[126 123 208  79 124 172 132 129] : k92
[ 71 132  71  71 136 168 135 121] : k164
[133 132 129  71 136 177 128 134] : k505
again k164:  -> [71]
q: [127 124 207  79 125 173 132 129] -> k92

[128  72 164 180 128  67 114  99 157 111 145 103 154  51 142  34 133 151] -> k201
[132 155 104  95 132 162 131  99 154 111 103 145  51 157 118 180 122 114] -> k941
[129 132 123 122 128 134 129 131 126 129 128 129 125 134 126 137 127 126] -> k33
[131  73 165 182 130  64 117  97 157 111 144 104 155  50 142  33 134 153] -> k3
key -> tag
[133] -> k912
[134] -> k957
[157] -> k51
[50] -> k993
[51] -> k989
[111] -> k466
[156] -> k432
join k941 13:  -> k51
q: [ 99 157 111 145 103 154  51] -> k201
q: [ 73 165 182] -> k3

[168 168 165 102 166 167 102 169 102 103 167 103 103 104 167 102 101  96
 103 167 166 103 168 101 102 166 167 103 167 168 167 103 102 165 167 165
 102 101 166 167 100 103 165 166 102 168 100 166 167 166 167 102 100 167
 103 166 166 103 102 166 103] : k99
[192 191 187  87 188 190  85 190  86  86 191  87  86  86 189  86  85  80
  86 190 189  86 189  86  86 188 191  86 188 191 189  86  86 187 190 188
  85  84 190 189  83  85 187 190  86 191  85 191 190 189 190  84  85 189
  85 189 185  85  85 190  85] : k661
[219 219 217  58 218 218  56 218  57  58 218  57  57  58 218  57  56  56
  58 218 218  57 218  58  57 218 218  56 218 219 218  58  57 217 218 218
  56  57 218 218  53  57 217 218  57  56  57  56 218 218 218  54  56 218
  57 218 216  58  56 218  58] : k100
[174 174 172  89 174 173  90 172  89  89 174  89  89  88 173  92  90  99
  89 175 176  90 172  92  90 175 174  90 171 173 175  90  91 174 173 177
  90  90 176 174  91  89 172 173  91 174  90 174 174 175 172  89  92 173
  89 175 171  89  89 175  89] : k976
[ 78  79  80 172  81  79 173  79 172 173  79 172 171 171  79 174 173 178
 172  80  81 173  79 175 174  81  79 172  79  79  81 173 174  81  78  83
 173 173  80  79 173 173  81  80 174  79 173  79  79  81  78 171 175  79
 172  80  81 172 172  80 172] : k349
[ 78  79  84 198  82  80 196  81 197 198  79 195 197 197  80 196 197 192
 198  80  79 197  82 197 197  80  79 195  83  81  81 197 197  82  81  80
 195 198  78  80 192 197  84  82 196  79 198  79  78  80  81 192 196  81
 197  80  85 198 199  80 198] : k721
[163 162 166 102 162 163 100 162 100 101 162 101 103 103 164  99 101  97
 102 163 162 100 163  97  99 162 162 100 166 163 161 100 100 163 165 159
 102 102 163 164 103 101 164 163  99 163 101 164 163 163 164 107  99 165
 102 163 163 102 102 162 102] : k754
[223 221 218  53 218 221  53 219  53  52 222  54  53  52 220  53  54  58
  52 221 221  53 219  53  53 221 222  54 218 220 219  52  53 219 220 220
  54  52 223 221  58  53 217 220  53 222  54 222 222 221 220  58  54 220
  53 221 215  52  52 221  52] : k243
[232 231 229  35 229 231  35 229  35  35 231  35  34  34 230  35  35  39
  35 231 231  34 229  36  35 231 231  35 229 230 230  34  35 230 230 232
  35  35 232 231  36  34 229 231  35 231  35 232 231 232 230  36  36 230
  35 232 227  35  35 232  35] : k482
[ 72  72  70 193  72  71 196  71 194 193  73 196 195 194  71 196 195 196
 194  73  74 195  71 195 196  73  73 198  69  70  73 194 197  71  70  75
 198 193  74  71 202 195  70  71 196  72 193  72  73  72  70 198 197  70
 195  73  69 193 193  72 194] : k738
[ 79  79  78 155  77  78 156  76 156 154  77 157 154 153  79 157 157 163
 153  78  79 155  76 157 156  78  78 157  78  78  76 154 155  78  78  78
 157 154  81  80 162 155  77  78 156  79 157  80  79  81  77 163 159  80
 154  79  76 153 153  79 153] : k690
[ 69  69  75 200  71  70 199  70 199 199  69 198 199 199  71 198 200 197
 200  70  70 198  70 198 198  70  69 198  73  70  70 198 199  72  71  70
 199 200  69  70 200 198  74  72 198  69 200  71  69  71  71 201 199  72
 199  71  74 199 200  71 199] : k184
tags:
[173] -> k266
[164] -> k165
[97] -> k939
[102] -> k204
[174] -> k964
[163] -> k853
join k754 0:  -> k853
q: [ 70 199 199  69 198 199 199  71] -> k184
q: [232 231 229  35 229 231  35 229  35  35 231  35  34  34 230  35  35  39
  35 231 231  34 229  36  35 231 231  35 229 230 230  34  35 230 230 232
  35  35 232 231  36  34 229 231  35 231  35 232 231 232 230  36  36 230
  35 232 227  35  35 232  35] -> k482
q: [219 219 217  58 218 218  56 218  57  58 218  57  57  58 218  57  56  56
  58 218 218  57 218  58  57 218 218  56 218 219 218  58  57 217 218 218
  56  57 218 218  53  57 217 218  57  56  57  56 218 218 218  54  56 218
  57 218 216  58  56 218  58] -> k100
q: [223 221 218  53 218 221  53 219  53  52 222  54  53  52 220  53  54  58
  52 221 221  53 219  53  53 221 222  54 218 220 219  52  53 219 220 220
  54  52 223 221  58  53 217 220  53 222  54 222 222 221 220  58  54 220
  53 221 215  52  52 221  52] -> k243

[128  81 122 129 112 155 130 136 130 138 115  83 141 115 148 176 141  72] = k705
[135 149 141  84 120 111 114 122 144 139 135 148 115 116 123 107 115 163] = k491
[151 113 141 100 119 146 131 121 143 142 140 142 139 110 151 165 120 129] = k59
[106 121 123 164 105 110 102 140 137 132 104  79 106 114 114  99 136 111] = k892
[136 143 124 108 163 141 160 120 103 114 146 174 149 107 115 134 128 142] = k847
[145  77 140 114  83 151 109 131 164 158 121  85 131  80 164 184 128  88] = k116
[155 160 156  96 120 113 116 113 157 140 153 183 117 107 134 115 102 193] = k398
[ 98 143 124 156 171 128 156 136  79  96 117 123 139 182 101 104 148 106] = k756
[135 149 141 122 120 111 114 122 144 133 135 148 115 116 123 107 115 163] = k279
[154 174 158 100 121 101 110 111 158 138 154 191 109 107 126  97  98 211] = k144
[107 135 115 154 135 116 125 135 115 116 116 110 119 143 109  99 136 120] = k638
[125 153 141 141 107  96  96 127 152 135 125 128  99 107 114  82 116 166] = k426
q: [136 143 124 108 163 141 160 120 103 114 146 174 149 107 115 134 128 142] -> k847
tags:
[143] -> k934
[115] -> k825
[157] -> k589
[154] -> k139
[152] -> k230
[144] -> k563
[137] -> k703
join k638 8:  -> k825
q: [106 121 123 164 105 110 102 140 137 132 104  79 106 114 114  99 136 111] -> k892
q: [107 134 115] -> k398
q: [156 136] -> k756

[133 127  93 130 116 129 132 127 126 123 198 126 132 128 133 129 129 134
 139 127 134 131 127 130 133 131 128 126  66 138 121 130 129 131 130 132
 130 126 125 134 131 151 141 129 133]  k343
[140 125 150 133 142 129 164 130 137 131 128 136 127 141 166 141 131 127
 180 127  48 134 116 124 135 140 130 134 132 127 135 137 130 139 192 129
 134 145 140 128 128 124 116 130 132]  k469
[128 128 128 129 129 128 126 129 129 128 128 128 129 129 127 129 129 127
 127 128 130 128 129 130 129 128 128 128 128 129 128 128 129 129 127 128
 129 128 127 129 128 129 127 129 129]  k922
[140 156 131  81 133 110 124 124  76 165 138 114 111  79 144  85  85 124
 134 129 137 168 117  91  90 128 173 184 139 128 171 175 177  83 136 111
 126  97 135 162  95 126 138 107 171]  k556
[158 131 127 125  74 132 123 123 125 133 130 138 133 126 127 125 125 178
 134 128 126 129  86 127 128 162 127 123 137  52 129 129 124 125 131 131
  97 130 182 129 127  95 176 133 129]  k558
[130 129 126 129 125 128 127 128 127 128 132 128 129 128 127 128 128 130
 128 128 130 128 126 129 128 129 129 128 126 126 128 128 128 128 127 128
 128 127 129 130 129 128 130 128 129]  k849
[130 129 126 129 125 128 127 128 127 128 132 128 129 128 127 128 128 130
 128 128 130 128 126 129 128 129 129 128 126 126 128 128 128 128 127 128
 128 127 129 130 129 128 130 127 127]  k356
tags:
[128] -> k510
[130] -> k170
[83] -> k950
[129] -> k133
join k556 19:  -> k133
q: [130 129 126 129 125 128 127 128 127 128 132 128 129 128 127 128 128 130
 128 128 130 128 126 129 128 129 129 128 126 126 128 128 128 128 127 128
 128 127 129 130 129 128 130 128 129] -> k849
q: [132 128  93 131 116 130 133 126 126 124 198 127 131 128 133 129 129 135
 139 128 133 131 126 131 133 131 128 126  66 139 121 131 129 130 130 132
 131 125 125 134 130 150 141 128 133] -> k343
q: [128 128 128 129 129 128 126 129 129 128 128 128 129 129 127 129 129 127
 127 128 130 128 129 130 129 128 128 128 128 129 128 128 129 129 127 128
 129 128 127 129 128 129 127 129 129] -> k922
q: [140 124 149 133 142 129 162 130 137 131 128 136 128 140 165 139 131 127
 179 128  48 134 116 124 137 139 131 135 133 127 135 137 131 139 192 128
 134 144 139 128 128 123 116 130 133] -> k469

